Here is a tiny trained network, its code and every weight. The questions are about switching its units off for an input and a class, where a switched-off unit gives its printed mean instead of its output.

import numpy as np


def w(rows, s, z=0):
    codes = np.array(rows[::2]) - 128.0
    scale = np.full(codes.shape[1], s)
    scale[-1] = z or s
    return codes * scale


def f(y):
    return np.maximum(y, 0)


def log_softmax(a):
    a = a - a.max(-1, keepdims=True)
    return a - np.log(np.exp(a).sum(-1, keepdims=True))


def net(x, mask):
    res = np.array(x, float).reshape(1, 7) / 4 @ E
    y = f(res @ A[0][:, :-1].T + A[0][:, -1])
    res = res + np.where(mask, y, B[0][:, -1]) @ B[0][:, :-1]
    return log_softmax(res[-1] @ U[:, :-1].T + U[:, -1])


A, B = {}, {}
E = w([
[180,91,104,178,91,255],'x0',
[146,128,109,29,89,143],'x1',
[169,185,157,82,99,124],'x2',
[159,182,68,167,103,82],'x3',
[14,46,109,108,134,82],'x4',
[138,212,90,134,213,198],'x5',
[148,103,114,113,176,50],'x6',
],0.0065)
A[0] = w([
[150,86,113,150,130,91,73],'N0',
[166,167,150,153,72,199,136],'N1',
[100,120,134,150,129,158,229],'N2',
[91,162,152,138,94,125,145],'N3',
[222,181,141,128,181,147,167],'N4',
[141,148,138,133,133,158,121],'N5',
[149,145,134,133,148,147,138],'N6',
[105,103,112,105,134,95,160],'N7',
[146,187,147,52,107,64,173],'N8',
[161,136,136,95,146,109,188],'N9',
[142,155,109,110,102,149,2],'N10',
[84,147,152,142,162,142,88],'N11',
[117,96,157,124,102,131,123],'N12',
[141,99,142,143,91,144,104],'N13',
[95,159,183,171,179,122,135],'N14',
[174,85,153,165,49,165,164],'N15',
[149,107,166,176,140,8,197],'N16',
[142,134,116,128,125,130,74],'N17',
[127,181,154,93,121,98,174],'N18',
[178,216,78,203,120,127,174],'N19',
],0.018,0.0029)
B[0] = w([
[75,145,160,122,145,126,157],'N0',
[136,127,170,111,70,212,247],'N1',
[198,152,225,147,185,151,184],'N2',
[168,148,122,139,126,111,159],'N3',
[172,120,135,173,134,254,244],'N4',
[121,107,148,122,112,147,171],'N5',
[149,112,140,135,126,152,168],'N6',
[165,79,212,73,161,115,180],'N7',
[124,180,157,100,53,62,228],'N8',
[142,150,165,143,114,141,172],'N9',
[132,94,140,96,121,136,156],'N10',
[138,110,122,152,161,153,162],'N11',
[112,136,73,136,133,110,172],'N12',
[132,144,95,164,126,113,172],'N13',
[124,91,94,125,167,154,187],'N14',
[206,150,74,165,162,106,235],'N15',
[81,199,139,168,188,47,238],'N16',
[142,117,134,112,137,119,138],'N17',
[118,170,163,148,105,109,189],'N18',
[167,66,52,115,210,86,252],'N19',
],0.031,0.011)
U = w([
[151,1,127,119,133,226,164],'0',
[148,97,58,93,89,91,38],'1',
[143,97,72,179,209,89,221],'2',
[57,156,186,98,99,76,136],'3',
[188,177,134,172,75,160,177],'4',
[45,97,49,144,85,156,6],'5',
],0.0077,0.0022)

Each question gives the input, the list of numbers given to net, and the class t.
The units are the neurons (one row each of A and B). Each row of codes is followed by its name. A weight is (code - 128) times the scale printed after its matrix; where a second scale follows, it is the last column's (A, B and U).
mask holds one flag per neuron, in row order. A switched-off neuron (its flag False) gives its mean, the last column of its row in B, instead of its output. The means were averaged over made-up inputs and are rounded, as every weight is.
A unit's drop is (log p(t) with every unit on - log p(t) with that unit switched off) / (log p(t) with every unit on - log p(t) with every unit switched off).
The circuit of an input: a set's keep is (log p(t) with only the set's units on - log p(t) with every unit switched off) / (log p(t) with every unit on - log p(t) with every unit switched off). Starting from the 12 units with the biggest drops (on a tie, the unit counted first), units are removed one at a time, each time the one whose removal leaves the highest keep (on an exact tie, the one counted first), for as long as the keep stays at least 0.8.
units of the circuit, in order: the units of the circuit, biggest drop first
k most important neurons: the k neurons with the biggest drops, biggest first
drop of u: that unit's drop, to one decimal
input [-1,-3,4,1,3,-7,-7], class 2: most important neuron : (N1)
input [-7,-3,-7,0,4,7,-8], class 0: 3 most important neurons : (N16 N15 N19)
input [-6,-5,4,-6,1,1,-1], class 3: units of the circuit, in order : (N15 N4)
input [3,-4,1,-3,6,-3,8], class 3: 2 most important neurons : (N19 N15)
input [-1,5,0,-6,0,8,4], class 0: 2 most important neurons : (N16 N15)
input [1,-6,0,-5,-7,-8,-1], class 2: 2 most important neurons : (N8 N15)
input [7,5,-8,2,-1,3,2], class 0: 2 most important neurons : (N16 N8)
input [-2,5,0,8,1,4,-6], class 1: 3 most important neurons : (N19 N8 N2)
input [5,-5,6,-5,1,2,7], class 0: drop of N8 : 0.2
input [3,2,-2,-7,-6,-7,6], class 2: drop of N15 : 0.1
input [0,8,5,5,4,-6,1], class 3: drop of N2 : 0.0
input [0,6,-5,-8,4,-1,3], class 0: drop of N19 : 0.3
